Below are the code and all the weights of a small trained network. Each question names an input and a class and asks about switching units off, where a switched-off unit gives its printed mean instead of its output.

import numpy as np


def w(rows, s, z=0):
    codes = np.array(rows[::2]) - 128.0
    scale = np.full(codes.shape[1], s)
    scale[-1] = z or s
    return codes * scale


def f(y):
    return np.maximum(y, 0)


def log_softmax(a):
    a = a - a.max(-1, keepdims=True)
    return a - np.log(np.exp(a).sum(-1, keepdims=True))


def net(x, mask):
    res = np.array(x, float).reshape(1, 7) / 4 @ E
    y = f(res @ A[0][:, :-1].T + A[0][:, -1])
    res = res + np.where(mask, y, B[0][:, -1]) @ B[0][:, :-1]
    return log_softmax(res[-1] @ U[:, :-1].T + U[:, -1])


A, B = {}, {}
E = w([
[128,127,131],'x0',
[137,92,254],'x1',
[174,21,100],'x2',
[128,129,128],'x3',
[127,127,128],'x4',
[128,127,130],'x5',
[128,128,127],'x6',
],0.012)
A[0] = w([
[183,152,155,105],'n0',
[2,158,145,90],'n1',
[171,93,21,118],'n2',
[66,204,145,82],'n3',
[162,152,159,251],'n4',
[135,179,58,81],'n5',
],0.012)
B[0] = w([
[165,157,165,139],'n0',
[40,50,142,172],'n1',
[59,148,190,194],'n2',
[91,19,145,181],'n3',
[78,246,79,248],'n4',
[177,166,240,167],'n5',
],0.012,0.013)
U = w([
[103,6,141,207],'0',
[131,139,114,198],'1',
[134,143,117,180],'2',
[164,143,210,6],'3',
[128,140,100,155],'4',
[128,137,91,151],'5',
[131,134,106,151],'6',
[155,48,100,1],'7',
],0.02,0.0085)

Each question gives the input, the list of numbers given to net, and the class t.
The units are the neurons (one row each of A and B). Each row of codes is followed by its name. A weight is (code - 128) times the scale printed after its matrix; where a second scale follows, it is the last column's (A, B and U).
mask holds one flag per neuron, in row order. A switched-off neuron (its flag False) gives its mean, the last column of its row in B, instead of its output. The means were averaged over made-up inputs and are rounded, as every weight is.
A unit's drop is (log p(t) with every unit on - log p(t) with that unit switched off) / (log p(t) with every unit on - log p(t) with every unit switched off).
The circuit of an input: a set's keep is (log p(t) with only the set's units on - log p(t) with every unit switched off) / (log p(t) with every unit on - log p(t) with every unit switched off). Starting from all 6 units, units are removed one at a time, each time the one whose removal leaves the highest keep (on an exact tie, the one counted first), for as long as the keep stays at least 0.8.
circuit, biggest first: the units of the circuit, biggest drop first
most important unit: the unit with the biggest drop
k most important neurons: the k neurons with the biggest drops, biggest first
drop of u: that unit's drop, to one decimal
input [-6,-8,-7,0,-3,-1,-2], class 3: circuit, biggest first	(n5)
input [2,4,-2,-5,-6,-7,-2], class 4: circuit, biggest first	(n5 n4)
input [2,5,-4,7,-5,5,-1], class 5: 2 most important neurons	(n5 n4)
input [4,-6,5,1,-4,-6,-3], class 3: 2 most important neurons	(n2 n5)
input [1,6,0,8,-2,8,8], class 1: 3 most important neurons	(n5 n4 n2)
input [-4,-8,4,6,-7,-5,6], class 3: 2 most important neurons	(n5 n2)
input [-6,4,0,8,-1,1,-6], class 5: 3 most important neurons	(n5 n2 n4)
input [6,6,-5,2,5,-3,7], class 1: 2 most important neurons	(n4 n5)
input [1,-6,4,6,-1,5,-4], class 3: 3 most important neurons	(n2 n5 n4)
input [-5,5,-2,-2,-4,-3,4], class 2: circuit, biggest first	(n5 n4)
input [1,2,5,-4,-5,-8,-7], class 4: 2 most important neurons	(n3 n1)
input [-1,3,3,-2,-2,-4,-1], class 4: 2 most important neurons	(n3 n5)
input [-1,-6,3,1,4,-6,-1], class 3: 3 most important neurons	(n5 n2 n4)
input [-5,-4,-7,-2,3,-4,6], class 0: most important unit	n3
input [-8,0,6,6,-1,-2,-7], class 2: 2 most important neurons	(n3 n1)
input [7,-7,7,-7,1,-1,-6], class 0: 2 most important neurons	(n4 n2)
input [3,-6,-7,6,4,-2,-5], class 0: 3 most important neurons	(n3 n1 n4)
input [6,-3,-8,-4,-3,-6,-7], class 0: drop of n1	0.3
input [-7,-7,-8,7,6,3,0], class 0: drop of n3	0.6
input [0,4,-6,8,-2,8,-4], class 4: most important unit	n4
input [4,1,6,-4,-4,7,6], class 4: drop of n3	1.0
